0: [ -1 -16  29  39   2  -7  15  -8 -29   3  -8  -6  22 -16   1   6  -1  31
   3  18   4 -11 -15  -2  23  -4   2  14   5   1  -2  -9 -12  26 -14  17
  -4   7   9  18  -8  -1   8   1   9  14  -9  -3 -11 -10  -8   3 -13 -50
 -25  -7  13]
1: [  2  -2  31  29  16 -12   0 -26 -27  -8 -22  -3  31  10 -32  16 -10  22
  45  18  -3   3  -1   7  18   5  -8  18  22   4 -11  -3  22  33 -53  43
  -6  22  -1  33  23  14 -14  -5  31  14   2  -1   8  -6 -11  -4  -1 -46
  -5  -8   0]
2: [ 10   5  -7  17  -2 -15  -7  -8 -82   7  37 -14  23 -35   8  28 -14  19
  14  15   4  32 -26  29 -10 -26  -2  35 -20  29  -8 -15  -3  14  14   7
 -14  42  11  20  10   6   0  18  51  15 -12   5  37 -10   0  82  -6   4
  -1   9  23]
3: [  7   1  -3   7 -20   1   0  -4 -68  -7  52  -2  14 -30  46  43  -1   1
 -14  29 -22  17 -19  33 -35 -23  -5  17 -29  21   0 -11   7 -25  16  -7
 -21  60  -4  19  -9 -26   5  13  40  48 -15  11  37   1   4 100 -24  25
 -10   7  52]
4: [ -6   7  34   8  17 -27   7  -7  31   1  -3  10  25  20 -34  -3  41  29
  19   9  12 -10 -29   7  19   4  -2  -8  42 -26 -12  18  18  33 -43  -3
 -12 -33   1  30   1   8  14   2   1  -7  13 -13 -25 -20   0 -68  32 -11
  29 -20 -14]  1 0 2
5: [-29  -8  16 -21  -2 -34 -11  23  27  -9 -14   0 -21   5  -1   1  29  -7
 -42  15  -2 -29 -23  -8   8 -32   6 -41  37 -36  11  32  -1 -30  -5 -29
 -10 -99  -9   2 -21   4  29   9 -37  35   9  -7  -3 -18  15 -12  30  42
  15   0   6]  4 0 1
6: [ 12  12   9  11  -1 -19   2 -18 -76 -11  16 -24  26 -28   1  26  12  23
  36  30  10  42 -43  25 -24  -6 -10  37   0  33   1  -8   0  32 -11   4
 -18  99  -6  12  19  14  -4  30  50  36  -9   3  44   6  -8  85 -29   8
  20   5  32]  2 3 1
7: [  4  -3  16  12  10 -10 -22 -19 -51   4   7 -19  25 -21  -4   7   5  28
  21  22  -8   6 -25  13   6   2  -3   1 -14  20  -3 -15  -9  26  16   7
  -8  29   3  20  18   3 -10  10  43  36  -6  11  13  12 -14  55 -17   1
   7  -8  14]  2 6 0
8: [ -7 -21   8  44  26 -35   9 -10 -67  -1  18  -7  47 -27   1  38  -9  46
  41  43  -3  22 -24   3  12 -26 -11  20  -2  29 -11 -14   5  27 -35  14
 -24  51   8   7   6  -2  -4  12  51  45 -26   1  21   0  -3  47  -3 -30
 -13  -9  24]  7 2 6
9: [ -31   18   64   34   32  -54   -3    5   32  -11  -22   22   15   14
  -24   -3   50   12  -15   19    8  -42   -3  -21   22  -17   13   -4
   40  -45  -44   22   26   14  -23  -14  -12 -100   -7   21  -21   -1
   32   17  -22   28   -7  -12  -31  -13    2  -89   20    4   16  -22
    5]  4 5 0
10: [ -5   4  40 -47  20 -45 -16  14  54  -7 -24   3 -26  15 -19  -1  28  15
 -16  -9  -1 -13 -17 -16  -1 -10  14   1  39 -56 -25  29  28  -7  -1 -34
   0 -87  -3  13  -5  -4  32  22 -35  14   4   2  -8 -14  13 -34  13  32
  55 -10 -16]  5 9 4
11: [-28  -4  39  33  22 -28  -4   4  20  -4 -32  24   9  22 -21 -10  20   5
   6   3  25 -29  -2  -5  22   0   7 -19  18 -35 -34  28   7  22 -18 -10
 -28 -81  15  19   0   3  36  -1 -31  -1   8 -12 -36   4  17 -70  30 -21
  12 -16 -19]  9 4 10
12: [-29   3   5 -43 -15 -38  -5  25  22 -12  -8   4 -34 -11  13  -7  22 -19
 -40  19  24 -29  -2 -11   7 -24  25 -13  37 -21 -13  15  24 -39   7 -14
 -37 -98  -3   5 -16 -25  23   3 -21  19   2  17  -1  -6  10  16  25  39
  48   5  14]  5 10 11
13: [-18 -17  17  -1   8 -22 -13   8 -10  -2  27  -9  -3 -21  14  35  -7  -6
 -13  14  -8  -7 -17  -7   1  -6  -5  -4  -1 -13  -8  24  -8  -5  21  -4
 -18 -42   6   4  -9 -22  17  14  24  30  -4  22  10   2   6  65   4  13
   7  14  18]  7 0 12
14: [   4  -16  -14   43  -14    4   16  -27 -100  -10   52  -31   12  -50
   54   31  -47   26    5   34   -4   49   -7   21  -17   -5  -28   33
  -37   59    2  -14   -5   15    7   34   -1   51   17    7   24   28
    9   19   59   18   -3    2   12    9   -2   81  -18    2  -33  -11
   21]  2 3 6
15: [ -18   12   33    6   45  -18   -3   15   49  -17  -31   25   22   14
  -46  -23   20   23   20    0   -9  -26   -6  -28   16   12   -6  -10
   23  -37  -15   31   20   26  -13    2  -15  -65    4   -1   -9    3
   27  -12  -20  -15   -1  -19  -21  -27    7 -100   13  -33    9  -18
  -36]  11 4 9
16: [-15   4 -17  43   0   2   1 -12 -53 -11  26  -5  10 -27  24  24 -29  17
  17  17  -6  13 -27  17   5   4  -8  29 -29  28  -6 -11   3 -24   3  17
 -14  20  -4   7  18  17   0  12  37  20 -10  16  29  -8  12  54 -20 -21
 -34  -5  24]  2 7 14
17: [-21  13  36  16  10 -33   1  -2 -18 -17 -11  15 -18   8  -1   7  20  17
  -4  12  22 -21   2  -8   8   2   6 -15  18 -30 -11  -3  15  12 -17 -19
 -13 -59   6   9   1  11  25  -6   5  19   0 -13   8 -14  -7 -27  21  -1
  33 -19   9]  11 4 9
18: [ -27   16   27  -23    3  -41  -17   22   21  -11  -26   -6   -5   11
  -14   -8   39   -5  -16    1    1  -20  -18  -13    1  -14   26  -22
   37  -40  -19   23   10   -9    1  -29  -15 -100    0   -7  -12    3
   39    7  -21   37    7    5  -16  -19   20  -40   17   29   22   -4
    1]  5 10 12
19: [ -33   35   29    8   29  -38  -17   22   43  -20  -31   19    7    6
   -8   -6   32    2  -15    9   11  -44   -5  -13   24  -22   29   -6
   13  -34  -21   34   16   -1  -13  -27  -24 -100   -2   20  -20  -13
   33    2  -30   24    1   -5  -18   -9   10  -72   16    4   -5    0
    8]  9 18 11
20: [-12   1 -12  36  11  26  24 -11 -67   5  38   3  12 -29  21  17 -17  11
  19  24 -11  22  -6  16   8 -18 -14  32 -28  35 -10  -4   4  10  15  45
 -12  49   3  30  11  28 -18   1  47  17   0   8  34  15 -15  39 -14 -35
 -37  -8  14]  16 2 14
21: [  5   2 -17  21 -16 -24 -15  -9 -85   7  33 -27   7 -23  12  11  -6  31
  16  24   4  33   0  23 -17 -18   5  31 -15  24   4   2  24   9  -3   4
  -3  56  17  29  10  -1  -3  30  58  34  -3   7  44   2 -18 100 -21   4
  -6   3  42]  2 6 3
22: [-16   3 -29  15   0  -1   1 -11 -64   0  34  -9  12 -26  23  11 -18 -18
  -2  21   6  16  -6  13  -1  -1 -12   9 -16  18  13 -22 -15  -3  34  26
 -30  15  -4 -10   7  -1 -14   5  37  32   5  -8  28  -1  -3  64  -6   4
  -7  15  27]  16 2 7
23: [-15   7  20  19   4 -24  -5  -3 -14  -9  -6  13   8 -15   4  -7  11  14
   9  24  -3 -20   3  21  20  -1   1  -7   4  -8 -14   9  13  -3   3   2
   2 -32  -8  26   2   4  31   9  14  14  -1 -15 -14 -10 -11  -3  -3 -15
  -2   7  15]  17 0 13
24: [  2 -20  42  68  17  -2  18 -25 -37 -13 -12   5  29 -16 -33   6   3  50
  27  14   1  11   1 -14  17 -12 -15  15 -12  18 -16  -5   0  44 -20  23
   6  34   7   4  -3   4   2  -8  13  10  -1 -16  -1  -9 -28 -52  15 -63
 -29 -36 -10]  0 1 8
25: [ -8 -17  51  22  24 -38   8   9  18 -12 -16  16   0   0 -22  -9  32  14
   2   2  -1 -22  20  -9  30 -20  21 -13  50 -49 -25  46  32  33 -32 -14
 -20 -70  10  22  -6   0  23 -14 -12  13  -6  -3 -33 -10   9 -66  35 -13
  15 -21 -18]  11 9 4
26: [-20  -1  38  51  19 -42   0   5 -29  -8 -11  24  20 -21  -7   7   3  24
  27   7  10 -19  -9 -17  11 -24   8  17   7  -3 -28  14  -5  16 -18   7
  -8 -29  -2  15   3  -2  20   3  12  36   7 -17 -21 -10 -14 -24   8 -31
  -2 -26 -14]  23 0 17
27: [ -9 -10  44  22  19 -30 -12   2  -7  -7   6 -21   9  -6 -13  16  20   3
   6  11  -2 -13  -4   0  -2  -8  13 -13  21 -22 -18  22  32   0 -12 -25
 -22 -29   3  29  -4  13  18  24  -9  40   0  -8   4  -7  -2  14  24   2
  38  13  20]  17 23 13
28: [-10 -14  51  27  30 -22   2   7  -7 -12 -39   5  12   7 -37  -8   6  29
  19  12  17 -16  -6  -9  18  -4   1   9  15  -4 -19  23   8  32 -26  -4
  -4 -33   6  22  -8  13   0  16   0  33   0  -4 -12  -5  -4 -38  25  -7
  -9 -21 -21]  26 4 17
29: [-17  -2  20  63   5  -9   7 -13 -29  -5  -9   9  23  -8 -10  -5  -9  23
  37  -1 -13  -5   9   8  14 -10  -2  11 -14  10   2 -14   9  37 -26  18
  12   6  10  24  11   7  13 -10  11  -7   2  -9 -25  15 -13 -65  16 -68
 -39 -27 -18]  24 0 26
30: [ -41    6   37   23    8  -38   -3    2    6  -18   -5   13   15   -6
  -15   -6   16   10  -30   21    8  -26  -17   -7   17    1   10  -18
   26  -25   -9   20    9   16  -12   -8   -4 -100   16   20  -23   -2
   45    4  -18   11   -1  -12  -43  -11    9  -53   17   -8   -3  -22
  -10]  11 19 9
31: [ -5   3  15 -29   0 -35   0  20 -15 -12  -4 -16  -8 -12   8   2   9  -3
 -14  22  -5   8  -9   5   0  -9  -1 -18   5 -10 -23  15   3 -23  18  -1
 -10 -21   3  16 -11 -13  25  11   5  24  -4   8   7  -6   0  53  10  45
  20   9  13]  13 27 23
32: [-18   6  26   6   6 -20   2 -12 -38   0  18 -27  12 -14 -15  14   5  12
  28  33   0   6 -15   4   2  -3   4  14  22  -1  -2  -3  -5  13  15  -1
  -6  19   5  30  18  -4  -8  16  12  19  -1  11  15   0   3  34  -1  -9
   7  -2  17]  7 0 23
33: [ -1 -11   5  -3  -7   2   7   2 -69 -10  36  -5  23 -42  17  30   0   5
  24  25   7  19 -37  24 -10 -24 -12  28 -18   7 -12 -35   8  10  18   3
 -17  40  13   7  17   2  16  22  47  31  -6   7  33   9   7  99 -19   1
   5  -1  46]  2 3 21
34: [-34  23  29  16   7 -40  19  14  -1 -15 -14  18  -7  15 -12   7   6  13
 -15   3  10 -25  -2 -10  12  -5  10  -9  22 -13 -12  12  36  16 -20   0
  -4 -51  13  35  -7   1  39   1   4   5  13 -22 -12 -31   5 -41  18  -6
  44  -7  -7]  17 30 4
35: [ -6   0   4  10   4 -28  -1  -5 -25 -10   8  -8  18 -19  22  21  -7  22
   0   1   6  -8  -6   8   7  -5   7  11  13  -3 -13   0  -2  -9  16   3
 -25 -19  -3  17 -15 -11   5  16  32  46  -8  17   6  -6   8  58  -1   6
  24  12  34]  13 31 32
36: [ -34    4   36  -25    1  -29    5   23   20  -17  -13   22  -10   10
    0    6   39   13  -25    0   12  -26   -7  -14    9   -5   10  -24
   35  -35  -14   14   23  -32   -8  -35  -24 -100    8   16  -24  -16
   41    1  -22    1    1   -8    1   -8   11  -21   22   36   33   -7
    3]  18 5 12
37: [ 12  -6  -1  50  27 -10   9 -26 -41 -11  -3  -7  43  -6  -3  20  -1  39
  45  19 -11  15 -25  -8   9   2  -6  15   9   7 -15 -11   5  51 -38  10
  -5  38   3  12  17  17 -21   0  27  -4 -28 -12  10   5 -13   6 -15 -70
 -14 -13  15]  1 0 8
38: [  5 -14  15 -20  -7 -22   3  -2 -21  -6   7  -4   3 -10   2  11  18   6
  -8  15 -15  -2 -16  -1 -13 -11  10 -11  -3  -6 -12   2  11  -7   1  -7
 -13   9  13  25   6  -6  18  12   5  38   3  14  27 -11 -16  56  -5  18
  19  18  49]  31 35 13
39: [-15  -8   0  19  16  -9   8  -2 -52   5  23 -21  16 -37   8  22   3  12
  20  36  13   0 -24  19   6 -21   8   6 -25  30  -2 -30   6   9  -3   0
 -20  28   9  -1   2   6  -7  18  31  32 -14  22  24   0 -14  69 -35 -19
 -25 -10  28]  7 16 33
40: [ 10   2   2  22  19 -11  18 -30 -54 -25  22  -9  42 -28   6  18  -9  25
  28  16 -17  16 -12  24  -2   4  -5  22 -16   8 -11 -19  -9  34  -4  15
 -16  55  15  26  12  21 -21   8  42  21  -8   4  10  -4 -11  62  -8 -36
  -3  -9  21]  7 8 2
41: [-10   0  40 -18  26 -31  -7   4  28 -13  -8  35  -7  22 -13  10  39  15
 -30   9   3 -34 -17 -19  -7 -13  30 -23  30 -44 -27  36  19   7 -21 -22
 -12 -89   3  12 -11 -11  27  36  -4  31  -2 -28   5 -12   8 -22  29  20
  50   2   5]  36 10 18
42: [  7  -1  30  17  16 -11  11 -46 -40   0  15  -5  35  -9   1  26  -9  21
  37   1  -5   8  -9  23 -14  -1   6   2   5  -8  -7 -12   2  26  -7  11
   6  57  -1  14  20  -4 -10  15  36   9 -30   0  23  -7  -2  55 -23  -9
 -36  -6  22]  40 7 32
43: [-17  -8  38  -9  19 -35   7  -9 -26 -18 -19 -12  26   1 -18  13  17  25
   7  14  -2 -13   0   2  12 -17   9 -12  20 -20 -23   9  34  30 -14 -13
  -2 -27  12  17  -1  -3  10  10  23  29   6 -10  10  12   7  -7  14 -23
  20 -17   2]  27 17 28
44: [-32  -7  -2   3  -1 -12  -6   5 -13 -10   1 -17   6  -6   4   9  -1  10
  -3  14  15   6 -11   4  -1   3  -5   7   9   0 -14  19   2 -13  15  -5
 -19 -38  11  14  -7  -9  28   3   6  35 -10   1  -9  -4  -3  45  -2  17
  11   0  30]  35 13 31
45: [-32  -1  45  15  30 -29   0   6  27  -3 -24  13  10  13 -19  -6  19   0
 -10   9  -8 -12  -6 -18  23   4  -6 -20  31 -32 -16  31   5  26  -7   4
  -7 -72  14  22   1   8  33   5 -22  15   9   8 -12   8  -6 -58  21 -12
  -5 -15   0]  11 30 25
46: [-20   8  29 -19  12 -60  -5   6  11  -7  -2  12  -7  -1  -6  20  28  -2
 -21   1   1 -23 -15   5   7 -19   7 -15  32 -39   0  13  15 -12  -1  -9
 -28 -82  30   7 -36 -11  38  12  15  38  11   1 -13  -9  -1   5  16  13
  37   4  20]  36 18 41
47: [-20   2   5  38  30 -30  13  -7 -16 -20  -1 -10  32 -12  -9  21  -7  30
  23  17  16   4 -18  14  11  -8  -2  11   8  -1 -18   9  -5  16  -4   7
   3 -11  -3  18  11  14  18   8  25   8   6   2   8  -2 -10 -12   0 -11
   6 -11   6]  23 26 0
48: [-38   4   8  85  30  -9   6   6  -3 -16 -22   0  24 -14   6  -2  -7  17
  16  24 -11 -25  16 -13  25   0 -11  16   9   2 -27   2   6  29 -19  24
 -11 -53   2   4  -3  11  24   4 -13 -10   3  -4 -26  -3 -21 -53   7 -25
 -37 -42 -23]  26 29 28
49: [ -2  -4  34 -20   9 -30 -10   6  -2  -1 -19   5   6 -13 -18  10  27  18
  -8  18  11  -7 -18   4  23   3  26   2  32 -19 -20  34  12  18 -12   4
 -29 -25   9  11  -9  -8  12   9  10  25  -5 -17  13  -1   7  10   4   0
  48 -14  12]  43 27 17
50: [ -6  15  15   6   3  -8  -8   8  14 -22   2   3  13  -1   6  -2  13   9
  -6  13  15 -19  11  -4  27 -10  21   4   5  -8 -23  25  -2 -12   7  -3
  -7 -59   1  10 -16  -3  26  -9   2  37  -8  14  -9 -16   5  17  12  25
   1   0  14]  44 23 31
51: [-18  -8  32  46  19 -30  13   1 -30 -17 -19   7  10 -25  -3  19   9  25
  20  29   6   2 -12   5  12  -1   8   0  33  -9 -19  18  -3   8   0  14
   0 -60  18  18  26  -4  13 -10   4  26  -1   7  -4   1  -6 -26   5  -8
   5  -3  12]  47 26 23
52: [-18  -8  34  48  22 -34  -2  -6  -3 -14 -32  -6   9  -9 -13  12  15  22
  22  13  -5  -6  11  12  29  -9   8   9  14 -15 -24  31  31  39 -28  17
  -8 -47 -11  17   9  -6  18  -3  12  13 -21 -11 -31  -4 -11 -65  18 -53
 -25 -24 -18]  28 26 48
53: [-21 -14  18  -6   1 -34 -14   8 -12  -9   8 -15  -1  -6  25  18  10   1
 -12  22   9   1 -18   9   0 -16   9   2   7  -6  -1   1  19 -19   1 -13
 -18 -24  -5  24 -15 -21   6   2  18  33 -13  16   6  -8   9  61  -9  21
  34  -6  28]  35 44 31
54: [ 12 -26  11 -53 -20 -45   4   7 -28 -12  -4 -10   4 -12   3  27  28 -12
 -36  31   3   8 -31 -16  -5 -43   4  14  18 -28 -26  14  26 -34  -9 -34
 -31  -3  16   9 -14 -26  15  22  17  58 -27  30  28 -10  19  84  -1  24
  47   5  49]  53 38 31
55: [  9 -21  10  53  37 -32  21 -31 -51 -26  -3 -22  56 -23 -23  18 -15  30
  53  16   4  21 -21  19   7  -4   0  41 -19   5 -20 -15   4  46 -31  16
   5  56  11   7  14  17 -17   6  44  17 -16  22   8   3 -13   1  -8 -57
 -24 -22  -5]  37 40 8
56: [ -5   3  25 -30 -10 -42 -14  17 -29 -10   2 -23   6 -16  -5  24  15  13
  -5  29  10   0  -9  -2  -8  -2   8 -17  23  -5 -24   7  20   6  12 -24
 -15 -30  14  18   4  13  11  26  18  23  -9  11  -9  -5   5  40  12  11
  12  -5  18]  31 44 53
57: [-10  11  60  -1  38 -58   2 -15  43 -19 -39  13   5  25 -44  11  43  15
   9 -19   6 -37   1 -33  26  -6  25   1  63 -52 -44  34  25  25 -52 -18
   7 -91  19  30  -6 -15  20  19 -10  12  -1 -16 -32 -11 -10 -87  19 -46
  10 -26 -14]  9 25 11
58: [-24   4  31  19   2 -40  -7  16  -4  -2 -22  -7 -15   3 -10   7  29   2
  -2   6  17 -17  -7  -9   6  -7  16 -14  20 -11 -14  18  25   6  -7  -5
 -18 -32  11  14 -14   5  49  11 -20  43 -11  -4 -11 -11   5 -20  17   4
  29 -22   7]  17 27 34
59: [ -8   7  -3  26  13  -5 -13 -11 -57 -26  23   0  28 -16  13  25  -3   5
  16  28  -2 -11 -17   6  12 -23  15  35 -10   3 -16  -3   4   8  16   5
 -26   4  -3  18   3  -6  -4  13  32  54  -4   8  11  -9 -24  53 -26  -1
 -19   2  48]  39 35 7
60: [ -6   3   9  16  -5 -31  11 -13 -48   5  20 -31  22  -9   4   9   6  16
  44  17  -1  11 -11   7  -8  12 -10  18  -8  21   0  -2   8   9  20   6
  -2  29   3  23  22 -13   6  13  32  35 -11   3   7   7  -1 100 -13  -2
  -4 -29  15]  7 32 39
61: [-26  14  43 -31   2 -43 -10  16  27   1 -21  22 -10  -3 -13   4  33 -12
 -35   8   7  -4 -25  -9  11 -23  21 -11  37 -64 -18  19  30 -14 -20 -34
 -21 -70   7  22  -8 -10  30   2 -15  23  -4  -9   9 -17   3 -25   9  23
  48   4 -12]  36 10 18
62: [  7 -23  -7 -10 -13   1  -2  -3 -20 -24  25 -15  19 -24  23  23  14   5
   0  20  -7   9 -17  17  -7 -22  12  -1   6   6   7  13   0 -11  30  -2
 -16   0  -6  26  -3 -13  18  28  19  47  -6  28  17 -29  -2  73  -1  48
   4  12  24]  38 35 53
63: [ -5   2  39  -4   7 -48   6  -4  -3 -15  -7  -1  -5 -15 -14  16  34  16
 -11  14   8  -6  -9   6   9 -21   4 -12  20 -15 -35  16  21  -1  -8 -17
 -25 -65   6   6   0  -6  19   8   6  34  12   1  -2 -19   5  20  36   2
  25   4  28]  27 46 49
64: [ -2  -3  17 -18 -18 -27  -9  21 -11 -17  -6  -8   7 -13  14   7   9   8
 -30  21  10  22 -30   3  15 -10  14   1  20   3 -14  22   2  -9   0   0
 -13 -26   7  12 -10   5  21  18  13  37 -13  -6  23  -6  -2  39   7   1
  25  11  20]  31 44 53
65: [ -4  -3  33  24   8  -9 -11   7 -19 -19  -8 -12  29 -27 -22   2  16   3
  21  17   5  -6  -3  -3   3   6   1   3   5  -6 -22 -11   6  23 -15   5
  -1 -38  10  21 -23  -8  22  -6 -16  14  13 -19  -5  -8  -6 -24  -9 -28
   2 -25  10]  23 26 0
66: [ -2  -7  32 -70  -4 -49 -24  19  24   4 -34  -6 -26  -6  -2   5  51  10
 -41  29  -1   4 -21 -11   3  -5  16 -12  37 -38  -6  12  30 -42  -4 -21
 -36 -72  -6  -4 -20 -22  34  26  -5  43   1  13  21 -17  10  32  16  40
  80  -4  26]  12 61 46
67: [  3  -1  31 -10 -14 -18 -13   0 -30 -14  14 -20   7 -26  11  26  25  15
   2  25 -10   6 -27  -5   7 -19   7  -8  -1   1 -27   3  10  -3  34  -6
 -36  10   0   7   5 -16  12  20  21  41  -1  26  25 -22   4  84 -23   6
  13   9  37]  38 62 35
68: [-19  -3  23  72  15 -34   7 -10   8  -5 -29  18  33  11 -43   5 -11  36
  50  -2   3  -7   9  -4  22   3   9  -8  16   9 -11   1  -5  62 -16  27
 -11 -45  -7   5   0  11  11  -7  13 -28  -3 -16 -31  -6 -21 -96  21 -47
 -16 -15 -55]  52 29 48
69: [ -36   13   31    5   -1  -26   -4   22   18  -10  -10   19  -21   15
  -17  -12   20    4  -23   15   12  -23  -16  -24    5   -9    6  -17
   26  -29    3   26   14    1   -5  -14  -14 -100    5   19   -8  -16
   37   15  -20   28    1   -3  -11   -4   20  -45   36   19  -12   13
   -4]  18 30 19
70: [-37 -10 -10 100  42  -7  37 -15 -81  11  30 -13  78 -42  35  33 -20  46
  26  38 -15   0   7   9   4 -40  -1  31 -14  52 -37  -3   1  15 -10  26
 -32   5  12  19  16   7 -11   3  62  49  -4  -4  -6   5 -20   7  -9 -64
 -68 -24  11]  8 20 55
